In the rows, 128 means zero.
Known rows:
broklatam: [166 165 175  71 179 100 145]
funek: [172 145 124 116 181 141 117]
muzo: [ 92 138  86 142 107 104 185]
rakufim: [ 95 136  88 145 109 106 182]
vitin: [138 114 165 139 188 129 169]
kopigis: [100 125 136 122 107 126 104]
lamal: [146 162 126  79 122 116  85]
bonan: [ 86  91  98 144  98 155 109]
zakem: [ 77 116  84 202 101 128 167]
divitras: [152 117 128  46 129 149  59]
gronus: [144 123 139  97 120 133 101]
drizir: [111 126 132 149 105  96 187]
perinir: [133 142 121 154 132 110 161]
rufipur: [163 162 159  99 128 107 107]
skuzo: [163 150 173  82 180  99 143]
notrin: [117 100 120 173 147 148 144]
sutil: [ 83 110  91 213 119 125 175]
drukliduk: [ 87 119 101 201 104 123 166]
loleros: [165 108 126 116 175 154 108]
kibroplon: [177 135 134 121 160 144 104]
trebran: [105 138 116 143 106  97 180]

Facts:
dapa lozuflal kopigis; varebrom lozuflal letum; sutil lozuflal rerifin
zuskik lozuflal triten; zuskik lozuflal zubakul; tramek lozuflal flunir
bonan lozuflal lamal; bruklir lozuflal perinir; vitin lozuflal tuzugom
zakem lozuflal divitras; zakem lozuflal brafes; pekan lozuflal dapa
zumu lozuflal febrefes; zumu lozuflal veklas; notrin lozuflal vosu
notrin lozuflal rerifin; bofizin lozuflal varebrom; zubok lozuflal plodrun
zubok lozuflal tede; dredusam lozuflal zakem; bimus lozuflal varebrom
trudru lozuflal flunir; skila lozuflal natros; skila lozuflal rerifin
klinus lozuflal bimus; klinus lozuflal driskes; buskuvi lozuflal bonan
buskuvi lozuflal gabis; vigrer lozuflal bebru; plodrun lozuflal tede
letum lozuflal varebrom; letum lozuflal broklatam; lokom lozuflal lamal
tudu lozuflal triten; gabis lozuflal brafes; revek lozuflal didrol
kopigis lozuflal pekan; kopigis lozuflal skedrim; flunir lozuflal pemus
draskis lozuflal drukliduk; draskis lozuflal febrefes; draskis lozuflal veklas
lugregus lozuflal didrol; lugregus lozuflal plekis; drukliduk lozuflal voskuva
rerifin lozuflal natros; rerifin lozuflal vosu; rerifin lozuflal skila
pemus lozuflal tramek; tuzugom ruplom d; dapa ruplom h
bebru ruplom c; sutil ruplom b; zuskik ruplom c
didrol ruplom h; funek ruplom b; bonan ruplom g
veklas ruplom b; divitras ruplom f; vitin ruplom a
pekan ruplom a; zumu ruplom c; notrin ruplom c
zubok ruplom b; tede ruplom c; febrefes ruplom e
loleros ruplom f; broklatam ruplom a; bimus ruplom j
fetonam ruplom k; trudru ruplom b; skuzo ruplom a
getrol ruplom f; skila ruplom a; vosu ruplom j
klinus ruplom i; buskuvi ruplom b; gronus ruplom h
plodrun ruplom i; plekis ruplom a; letum ruplom b
lamal ruplom e; feskel ruplom d; driskes ruplom d
lokom ruplom d; tudu ruplom f; zitrin ruplom i
revek ruplom g; kopigis ruplom c; skedrim ruplom i
rufipur ruplom e; siplar ruplom d; flunir ruplom e
pleflen ruplom f; lugregus ruplom f; brafes ruplom k
zubakul ruplom a; voskuva ruplom a; pemus ruplom a
tuzugom klogro p; dapa klogro o; varebrom klogro l
bebru klogro m; sutil klogro q; zuskik klogro o
rirel klogro o; didrol klogro q; tramek klogro n
funek klogro l; bonan klogro o; bruklir klogro p
veklas klogro o; divitras klogro m; vitin klogro p
zakem klogro q; pekan klogro o; zumu klogro m
brinam klogro l; notrin klogro p; bofizin klogro l
zubok klogro n; tede klogro n; febrefes klogro p
loleros klogro l; broklatam klogro o; zasu klogro l
dredusam klogro l; bimus klogro l; fetonam klogro n
trudru klogro o; skuzo klogro o; getrol klogro l
skila klogro q; zemik klogro p; vosu klogro l
klinus klogro m; buskuvi klogro o; gronus klogro o
vigrer klogro p; plodrun klogro p; plekis klogro p
letum klogro o; lamal klogro n; feskel klogro q
driskes klogro m; lokom klogro n; tudu klogro q
perinir klogro q; gabis klogro n; zitrin klogro l
revek klogro o; natros klogro q; kopigis klogro n
skedrim klogro q; rufipur klogro o; siplar klogro o
flunir klogro m; pleflen klogro n; draskis klogro o
grestor klogro m; lugregus klogro o; brafes klogro l
zubakul klogro q; drukliduk klogro q; triten klogro n
rerifin klogro q; kibroplon klogro l; voskuva klogro m
pemus klogro o; tuzugom zegro drizir; dapa zegro fatro
varebrom zegro bavu; bebru zegro buzu; muzo zegro buzu
sutil zegro rakufim; zuskik zegro zelek; rirel zegro rakufim
didrol zegro muzo; tramek zegro bodal; funek zegro buzu
bonan zegro febrom; bruklir zegro punudron; veklas zegro trebran
divitras zegro febrom; vitin zegro drizir; zakem zegro febrom
pekan zegro fatro; zumu zegro trebran; brinam zegro muzo
febrom zegro buzu; notrin zegro rakufim; zelek zegro punudron
bofizin zegro bavu; zubok zegro muzo; tede zegro muzo
febrefes zegro trebran; loleros zegro trebran; broklatam zegro bavu
zasu zegro muzo; dredusam zegro febrom; bimus zegro bavu
fetonam zegro zelek; trudru zegro bodal; skuzo zegro punudron
fatro zegro buzu; getrol zegro fatro; skila zegro rakufim
zemik zegro zelek; vosu zegro rakufim; klinus zegro bavu
buskuvi zegro febrom; gronus zegro punudron; vigrer zegro buzu
rakufim zegro buzu; plodrun zegro muzo; plekis zegro muzo
letum zegro bavu; lamal zegro febrom; feskel zegro punudron
driskes zegro bavu; lokom zegro febrom; tudu zegro zelek
perinir zegro punudron; gabis zegro febrom; zitrin zegro trebran
revek zegro muzo; natros zegro rakufim; kopigis zegro fatro
bodal zegro trebran; skedrim zegro fatro; rufipur zegro punudron
bavu zegro punudron; siplar zegro zelek; flunir zegro bodal
drizir zegro punudron; pleflen zegro bodal; draskis zegro trebran
grestor zegro punudron; lugregus zegro muzo; brafes zegro febrom
zubakul zegro zelek; drukliduk zegro trebran; triten zegro zelek
rerifin zegro rakufim; kibroplon zegro trebran; voskuva zegro trebran
pemus zegro bodal

Rows:
[ 92  99 102 128 111 151 117]	lugregus
[115 119 109 174 114 143 121]	plodrun
[140 127 167  95 119 130  84]	zumu
[167 158 137 123 154 123 117]	febrefes
[ 61  50  78 236 113 146 169]	rerifin
[130 104 140 159 126 143 125]	bruklir
[112 186 167 126  90 113 127]	letum
[168 160 149  51 140 122  73]	bebru
[128 166  91 155 118 107 147]	skedrim
[160 150 135  95 207 118 151]	plekis
[134 131 170 106  85 135  63]	klinus
[ 87  91 112 187 119 138 168]	tudu
[160 111 113 109 175 164 116]	getrol
[115 132  75 152 127 132 149]	didrol
[102 134 117 142 111 131 121]	buskuvi
[122 104 160 122  97 140  79]	flunir
[142 123 134  67 122 134  75]	pleflen
[127 162 157 149 119 151 127]	varebrom
[179 154 139 129 154 139 100]	zitrin
[144 163 133  73 131 108  91]	tede
[143 148 110  94 120 123  97]	rirel
[161 104 122 114 192 156 122]	vosu
[122  99 112 164 142 170 121]	dredusam

